Below are the code and all the weights of a small trained network. Each question names an input and a class and asks about switching units off, where a switched-off unit gives its printed mean instead of its output.

import numpy as np


def w(rows, s, z=0):
    codes = np.array(rows[::2]) - 128.0
    scale = np.full(codes.shape[1], s)
    scale[-1] = z or s
    return codes * scale


def f(y):
    return np.maximum(y, 0)


def log_softmax(a):
    a = a - a.max(-1, keepdims=True)
    return a - np.log(np.exp(a).sum(-1, keepdims=True))


def net(x, mask):
    res = np.array(x, float).reshape(1, 5) / 4 @ E
    y = f(res @ A[0][:, :-1].T + A[0][:, -1])
    res = res + np.where(mask, y, B[0][:, -1]) @ B[0][:, :-1]
    return log_softmax(res[-1] @ U[:, :-1].T + U[:, -1])


A, B = {}, {}
E = w([
[139,148,162,185,129,45,124,80],'x0',
[152,59,162,165,107,153,67,94],'x1',
[45,111,95,160,251,142,123,124],'x2',
[116,249,89,252,141,158,162,112],'x3',
[136,155,188,146,165,202,248,124],'x4',
],0.013)
A[0] = w([
[74,191,23,162,93,77,163,150,213],'n1',
[81,110,119,160,246,137,144,74,178],'n2',
[149,99,148,190,26,129,67,121,197],'n3',
[253,235,69,184,57,48,152,103,164],'n4',
[180,155,86,143,30,84,184,93,212],'n5',
[200,70,164,96,82,162,145,118,199],'n6',
[28,99,26,134,219,138,153,129,254],'n7',
[194,80,200,131,70,101,166,158,224],'n8',
[97,95,177,201,192,129,147,71,177],'n9',
[87,129,139,220,175,122,139,117,182],'n10',
[176,105,153,134,50,133,21,65,141],'n11',
[71,86,30,77,181,140,115,168,145],'n12',
[184,170,193,90,111,139,139,105,129],'n13',
[168,109,64,147,128,147,141,103,104],'n14',
[90,107,154,55,128,156,142,163,229],'n15',
],0.011,0.0042)
B[0] = w([
[205,160,137,193,159,76,86,154,215],'n1',
[205,93,84,204,59,121,117,81,227],'n2',
[3,101,133,65,98,116,67,134,215],'n3',
[59,202,227,178,19,26,129,174,240],'n4',
[70,137,215,107,103,84,180,170,207],'n5',
[125,93,190,45,174,224,145,72,216],'n6',
[223,144,45,173,129,117,114,172,249],'n7',
[92,47,211,76,185,160,134,91,217],'n8',
[86,73,80,201,46,119,142,51,205],'n9',
[100,71,119,209,141,57,135,142,211],'n10',
[5,136,78,79,120,130,122,85,233],'n11',
[190,190,52,47,122,120,113,183,209],'n12',
[134,77,190,137,77,94,177,94,179],'n13',
[107,143,93,131,110,112,123,94,140],'n14',
[219,105,144,67,146,196,192,136,203],'n15',
],0.0075,0.018)
U = w([
[195,174,68,101,157,110,127,234,251],'0',
[120,202,231,163,113,42,141,195,103],'1',
[68,117,138,81,133,118,84,111,23],'2',
[159,92,79,203,134,99,125,93,137],'3',
[161,69,245,86,148,159,201,97,138],'4',
],0.011,0.0014)

Each question gives the input, the list of numbers given to net, and the class t.
The units are the neurons (one row each of A and B). Each row of codes is followed by its name. A weight is (code - 128) times the scale printed after its matrix; where a second scale follows, it is the last column's (A, B and U).
mask holds one flag per neuron, in row order. A switched-off neuron (its flag False) gives its mean, the last column of its row in B, instead of its output. The means were averaged over made-up inputs and are rounded, as every weight is.
A unit's drop is (log p(t) with every unit on - log p(t) with that unit switched off) / (log p(t) with every unit on - log p(t) with every unit switched off).
The circuit of an input: a set's keep is (log p(t) with only the set's units on - log p(t) with every unit switched off) / (log p(t) with every unit on - log p(t) with every unit switched off). Starting from the 12 units with the biggest drops (on a tie, the unit counted first), units are removed one at a time, each time the one whose removal leaves the highest keep (on an exact tie, the one counted first), for as long as the keep stays at least 0.8.
units of the circuit, in order: the units of the circuit, biggest drop first
top k neurons: the k neurons with the biggest drops, biggest first
drop of u: that unit's drop, to one decimal
input [4,-7,8,-7,0], class 0: top neuron => (n12)
input [-1,-7,-6,-4,-5], class 4: units of the circuit, in order => (n8; n15)
input [-4,-5,8,1,7], class 3: top 3 neurons => (n2; n9; n10)
input [-4,2,0,4,-7], class 0: units of the circuit, in order => (n8; n9)
input [0,-8,-5,-5,-6], class 4: top 2 neurons => (n15; n8)
input [-2,-3,-8,2,6], class 4: top 3 neurons => (n8; n6; n13)
input [5,-3,8,-1,-6], class 3: top 2 neurons => (n2; n9)
input [-2,-7,8,-1,6], class 0: top 2 neurons => (n12; n7)
input [-4,1,-6,2,-1], class 4: top 3 neurons => (n6; n8; n7)
input [6,-5,-6,-6,-7], class 2: top 3 neurons => (n11; n3; n8)
input [4,5,-8,-5,-5], class 2: drop of n11 => 2.6
input [4,-3,8,-1,0], class 3: drop of n6 => 0.0
input [-4,2,5,-6,2], class 0: drop of n12 => 0.1
input [6,5,-2,-1,1], class 2: drop of n11 => 0.3
